Look-ups in named tables: a row name and a column name give one cell, copied from the table.

rosatig =
,tid,mubamu,figor,toz,kifuz,toma
bub,9.3,2.5,-0.4,-0.6,2.4,-3.9
zor,-1.0,1.6,6.2,-3.3,1.5,7.5
deseni,3.8,1.9,-6.7,5.9,-1.3,2.2
nisu,-2.9,-0.6,2.8,0.3,-7.8,0.9
tib,-3.2,1.2,-2.5,4.5,0.8,8.4
tapopo,-1.0,-1.5,1.7,1.3,1.2,-8.7
tulefur,4.1,2.7,3.1,-2.7,-4.1,7.5
poneniv,-3.8,-2.0,2.8,0.9,-3.2,-6.1

poneniv, mubamu => -2.0
deseni, toma => 2.2
zor, tid => -1.0
nisu, tid => -2.9
tulefur, toma => 7.5
zor, toz => -3.3
nisu, toz => 0.3
zor, mubamu => 1.6
Which row has the largest tid? bub

Table zerad
        lida  zeku  vapove  genub  latomip
vol      232    92     118    111      141
per       61   134      83     72       70
manepo   121   164      88    133      134

vol, genub -> 111
manepo, latomip -> 134
vol, zeku -> 92
manepo, zeku -> 164
manepo, lida -> 121
per, latomip -> 70
per, zeku -> 134
vol, vapove -> 118
vol, latomip -> 141
per, lida -> 61
manepo, vapove -> 88
per, genub -> 72
manepo, genub -> 133
vol, lida -> 232
per, vapove -> 83
Which row has the largest latomip? vol

rosava =
|  | rofor | val | sulutu | tikisi |
|---|---|---|---|---|
| geru | 177 | 172 | 147 | 122 |
| tira | 169 | 144 | 163 | 159 |
| roleta | 181 | 216 | 149 | 52 |
| pon | 173 | 175 | 135 | 125 |
| lamo | 159 | 175 | 150 | 115 |
| megoke | 144 | 95 | 99 | 173 |
| ved | 201 | 93 | 165 | 153 |
| ful | 182 | 182 | 196 | 160 |
| moga | 97 | 88 | 131 | 250 |
| saz | 138 | 95 | 136 | 208 |
| zar | 168 | 143 | 163 | 191 |

tikisi of saz: 208
tikisi of pon: 125
sulutu of moga: 131
rofor of zar: 168
sulutu of zar: 163
tikisi of megoke: 173
sulutu of ful: 196
rofor of saz: 138
val of geru: 172
val of ful: 182
val of lamo: 175
sulutu of saz: 136
sulutu of megoke: 99
val of zar: 143

finel.csv
,genuzuk,lofa
gudof,6.16,4.72
pes,9.07,6.25
kifade,3.30,6.70
muzazev,4.84,1.16
kiv,7.84,8.62
luzisi,7.12,6.82
kos,5.22,5.35
genis,7.50,6.32
liv,6.69,3.96
ven,0.06,2.34
didalu,5.15,6.27
godeku,5.45,4.75
vutada,8.68,3.29

pes, genuzuk: 9.07
luzisi, genuzuk: 7.12
gudof, lofa: 4.72
genis, lofa: 6.32
ven, lofa: 2.34
ven, genuzuk: 0.06
liv, lofa: 3.96
kifade, genuzuk: 3.30
kifade, lofa: 6.70
godeku, lofa: 4.75
godeku, genuzuk: 5.45
kiv, genuzuk: 7.84
vutada, genuzuk: 8.68
genis, genuzuk: 7.50
didalu, lofa: 6.27
didalu, genuzuk: 5.15
muzazev, genuzuk: 4.84
Row with the largest lofa: kiv

fubozel =
	zimo	kesur	poka	dugikob	pim	fotudad	zok	pegag	muras
pudirag	169	147	130	158	217	181	206	110	184
zub	205	189	210	149	61	86	129	138	197
sopanak	174	106	210	179	165	238	140	213	84
kip	195	134	90	161	217	143	184	157	184
led	195	120	110	161	217	143	184	157	172
zagizo	210	203	230	158	61	86	129	138	209
beketed	200	203	210	164	61	86	129	147	197
zom	200	134	110	170	217	143	184	147	184

led, zimo => 195
kip, pim => 217
sopanak, kesur => 106
led, zok => 184
zom, fotudad => 143
led, pim => 217
pudirag, zimo => 169
pudirag, dugikob => 158
zom, pim => 217
led, pegag => 157
kip, muras => 184
zub, pim => 61
kip, fotudad => 143
sopanak, dugikob => 179
sopanak, pim => 165
zagizo, dugikob => 158
zub, pegag => 138
pudirag, pegag => 110
zub, zok => 129
sopanak, pegag => 213

lopefet =
         kili  takofub  fategub  mizezed  moruv  vesok  sutin
vus      6058     4202     6983     6590   5400   5424   5578
puf      6875     8168     3186     3228   4861   6679   3831
nogato   5549     7520     5024     5131   5976   4949   4912
mon      8275     5882     6366     7130   5587   7797   7625
deg      6039     6209     7653     5280   6008   7657   6580
gerilo   6134     7459     5477     6335   4988   6838   8480
zilaza   6319     5387     5329     7784   5020   6633   7391
milenen  6431     7961     7074     5806   6172   5324   5447
bidom    5699     4537     7648     7185   5726   7417   9412
tunasa   4268     1379     4865     4549   5738   1410   3423
goka     6267     8478     6419     4258   2739   6900   4243

What is the fategub of goka in lopefet?
6419
What is the takofub of tunasa in lopefet?
1379
What is the takofub of puf in lopefet?
8168
What is the moruv of tunasa in lopefet?
5738
What is the mizezed of tunasa in lopefet?
4549
What is the takofub of gerilo in lopefet?
7459
What is the vesok of goka in lopefet?
6900
What is the kili of mon in lopefet?
8275
What is the sutin of mon in lopefet?
7625
What is the sutin of bidom in lopefet?
9412
What is the fategub of nogato in lopefet?
5024
What is the moruv of deg in lopefet?
6008
What is the vesok of nogato in lopefet?
4949
What is the sutin of puf in lopefet?
3831
What is the takofub of nogato in lopefet?
7520
What is the moruv of zilaza in lopefet?
5020
What is the kili of puf in lopefet?
6875
What is the sutin of goka in lopefet?
4243
What is the takofub of deg in lopefet?
6209

